Below is a small trained network, with its code and all its weights. Each question gives an input and a class and asks what happens when units are switched off, that is, made to give their printed mean instead of their output.

import numpy as np


def w(rows, s, z=0):
    codes = np.array(rows[::2]) - 128.0
    scale = np.full(codes.shape[1], s)
    scale[-1] = z or s
    return codes * scale


def f(y):
    return np.maximum(y, 0)


def log_softmax(a):
    a = a - a.max(-1, keepdims=True)
    return a - np.log(np.exp(a).sum(-1, keepdims=True))


def net(x, mask):
    res = np.array(x, float).reshape(1, 8) / 4 @ E
    y = f(res @ A[0][:, :-1].T + A[0][:, -1])
    res = res + np.where(mask, y, B[0][:, -1]) @ B[0][:, :-1]
    return log_softmax(res[-1] @ U[:, :-1].T + U[:, -1])


A, B = {}, {}
E = w([
[129,203,137,149,98,105,99,86,134,148,163],'x0',
[135,123,149,121,248,204,75,157,123,140,133],'x1',
[85,140,193,188,161,116,54,125,106,134,204],'x2',
[94,188,65,179,151,47,131,112,37,105,109],'x3',
[140,215,73,149,173,144,182,38,85,170,121],'x4',
[178,208,98,141,165,159,80,193,75,84,42],'x5',
[144,133,147,157,128,197,155,94,148,143,98],'x6',
[110,143,128,159,152,196,94,105,168,105,100],'x7',
],0.011)
A[0] = w([
[133,120,214,99,128,237,35,152,199,106,136,211],'n0',
[33,107,90,149,121,72,89,90,109,107,151,84],'n1',
[2,102,185,175,108,164,110,32,163,182,160,232],'n2',
[23,95,198,129,84,70,88,122,152,143,210,134],'n3',
[222,207,94,154,110,114,74,150,76,61,130,213],'n4',
[141,96,140,131,105,132,113,237,91,36,97,253],'n5',
],0.0092,0.0039)
B[0] = w([
[181,99,153,79,144,178,172,133,189,89,132,254],'n0',
[152,196,170,182,99,207,155,110,225,149,168,181],'n1',
[66,186,215,157,167,152,119,92,182,245,77,233],'n2',
[90,141,188,135,146,167,61,52,151,178,85,234],'n3',
[70,198,155,117,183,95,133,147,158,99,77,213],'n4',
[97,83,137,41,90,166,136,120,131,169,171,226],'n5',
],0.011,0.016)
U = w([
[158,179,74,195,202,159,115,91,87,74,122,92],'0',
[132,46,118,82,123,86,52,154,103,80,214,52],'1',
[54,138,163,126,178,114,44,93,114,192,108,206],'2',
[142,121,21,85,96,2,243,87,56,141,101,100],'3',
[193,57,157,60,96,144,202,79,190,167,159,194],'4',
[204,115,83,213,88,98,58,127,71,78,202,3],'5',
],0.0087,0.0043)

Each question gives the input, the list of numbers given to net, and the class t.
The units are the neurons (one row each of A and B). Each row of codes is followed by its name. A weight is (code - 128) times the scale printed after its matrix; where a second scale follows, it is the last column's (A, B and U).
mask holds one flag per neuron, in row order. A switched-off neuron (its flag False) gives its mean, the last column of its row in B, instead of its output. The means were averaged over made-up inputs and are rounded, as every weight is.
A unit's drop is (log p(t) with every unit on - log p(t) with that unit switched off) / (log p(t) with every unit on - log p(t) with every unit switched off).
The circuit of an input: a set's keep is (log p(t) with only the set's units on - log p(t) with every unit switched off) / (log p(t) with every unit on - log p(t) with every unit switched off). Starting from all 6 units, units are removed one at a time, each time the one whose removal leaves the highest keep (on an exact tie, the one counted first), for as long as the keep stays at least 0.8.
units of the circuit, in order: the units of the circuit, biggest drop first
top k neurons: the k neurons with the biggest drops, biggest first
drop when u is switched off: that unit's drop, to one decimal
input [-8,-4,-1,3,-3,-6,2,2], class 2: units of the circuit, in order -> (n0)
input [-8,-7,-1,1,8,5,2,2], class 3: units of the circuit, in order -> (n3; n2)
input [0,8,-6,6,6,-5,6,-3], class 3: units of the circuit, in order -> (n3; n2; n0)
input [2,4,-2,4,7,8,0,8], class 0: top 2 neurons -> (n2; n3)
input [-5,1,4,3,7,6,2,-4], class 0: top 3 neurons -> (n2; n3; n5)
input [2,6,-7,7,-3,-7,2,-7], class 3: units of the circuit, in order -> (n0; n2; n3)
input [-6,6,-1,7,-4,0,-4,6], class 1: units of the circuit, in order -> (n2; n3)
input [4,6,3,-1,1,1,7,2], class 4: top 3 neurons -> (n0; n3; n4)
input [3,3,-1,1,-4,6,7,-5], class 4: top 3 neurons -> (n2; n3; n5)
input [5,1,1,-6,-6,-8,7,-1], class 2: top 2 neurons -> (n2; n3)
input [3,-3,0,-1,-6,-5,-6,6], class 2: top 2 neurons -> (n3; n2)
input [-6,-5,5,-8,6,-3,4,2], class 2: top 2 neurons -> (n2; n5)
input [-1,-5,-4,5,7,5,-7,0], class 3: top 2 neurons -> (n3; n2)
input [1,-5,-4,3,5,7,-8,1], class 3: units of the circuit, in order -> (n3)
input [1,-5,1,-4,1,-1,-3,-7], class 2: top 2 neurons -> (n0; n3)
input [-4,-4,0,4,5,4,-8,-6], class 3: top 2 neurons -> (n2; n3)
input [-2,2,0,-5,8,3,-2,5], class 4: drop when n0 is switched off -> 0.4
input [-6,6,2,2,0,-2,-4,1], class 4: drop when n2 is switched off -> 0.3
input [1,-1,-5,-6,6,5,-7,6], class 0: drop when n2 is switched off -> 0.3
input [-6,8,3,-5,7,3,5,-4], class 4: units of the circuit, in order -> (n0)
